R: [ 0.03,  0.42,  0.05,  0.08,  0.26, -0.13, -0.31, -0.58,  0.12, -0.22,
 -0.02, -0.03,  0.25,  0.08]
L: [ 0.12,  0.59,  0.08,  0.12, -0.57,  0.27, -0.33, -0.01, -0.33, -0.33,
 -0.01, -0.02,  0.34,  0.11]
A: [ 0.03,  0.09,  0.00,  0.03,  0.07, -0.02, -0.07,  0.00,  0.03, -0.05,
  0.00, -0.22,  0.05, -0.01]
C: [ 0.16,  0.81,  0.11,  0.16,  0.08, -0.22, -0.59, -0.03,  0.27, -0.43,
 -0.03, -0.06,  0.47,  0.15]
Z: [ 0.12,  0.59, -0.01,  0.12,  0.38, -0.17, -0.44, -0.01,  0.20, -0.33,
 -0.01, -0.02,  0.34,  0.38]
T: [ 0.06,  0.60,  0.05,  0.08,  0.26, -0.13, -0.31,  0.00,  0.12, -0.22,
 -0.02, -0.03,  0.25,  0.08]
U: [ 0.12,  0.08, -0.61,  0.16, -0.04, -0.57,  0.01,  0.04,  0.56,  0.74,
 -0.51, -0.81,  0.23, -0.06]
[ 0.16,  0.81,  0.11,  0.16,  0.08, -0.22, -0.59, -0.03,  0.27, -0.43,
 -0.03, -0.06,  0.47,  0.15]	C
[ 0.03,  0.42,  0.05,  0.08,  0.26, -0.13, -0.31, -0.58,  0.12, -0.22,
 -0.02, -0.03,  0.25,  0.08]	R
[ 0.12,  0.59,  0.08,  0.12, -0.57,  0.27, -0.33, -0.01, -0.33, -0.33,
 -0.01, -0.02,  0.34,  0.11]	L
both Z U: 	[0.12]
howmany Z: [0.59]	1
howmany L: [-0.34]	0

Y: [-0.18, -0.24,  0.12, -0.21, -0.26,  0.07,  0.06, -0.26, -0.27, -0.19,
 -0.15, -0.21, -0.16, -0.21, -0.08, -0.23, -0.25,  0.06, -0.15]
X: [-0.51,  0.02, -0.03, -0.01, -0.02,  0.28, -0.24,  0.09,  0.04, -0.50,
 -0.62,  0.25, -0.56, -0.63,  0.47, -0.01,  0.11, -0.25,  0.43]
F: [-0.03,  0.11,  0.08,  0.17, -0.33,  0.29, -0.51, -0.14, -0.12,  0.34,
 -0.16,  0.24, -0.67, -0.63,  0.19,  0.13, -0.25,  0.41, -0.15]
[-0.51,  0.02, -0.03, -0.01, -0.02,  0.28, -0.24,  0.09,  0.04, -0.50,
 -0.62,  0.25, -0.56, -0.63,  0.47, -0.01,  0.11, -0.25,  0.43]	X
[-0.18, -0.24,  0.12, -0.21, -0.26,  0.07,  0.06, -0.26, -0.27, -0.19,
 -0.15, -0.21, -0.16, -0.21, -0.08, -0.23, -0.25,  0.06, -0.15]	Y
[-0.03,  0.11,  0.08,  0.17, -0.33,  0.29, -0.51, -0.14, -0.12,  0.34,
 -0.16,  0.24, -0.67, -0.63,  0.19,  0.13, -0.25,  0.41, -0.15]	F

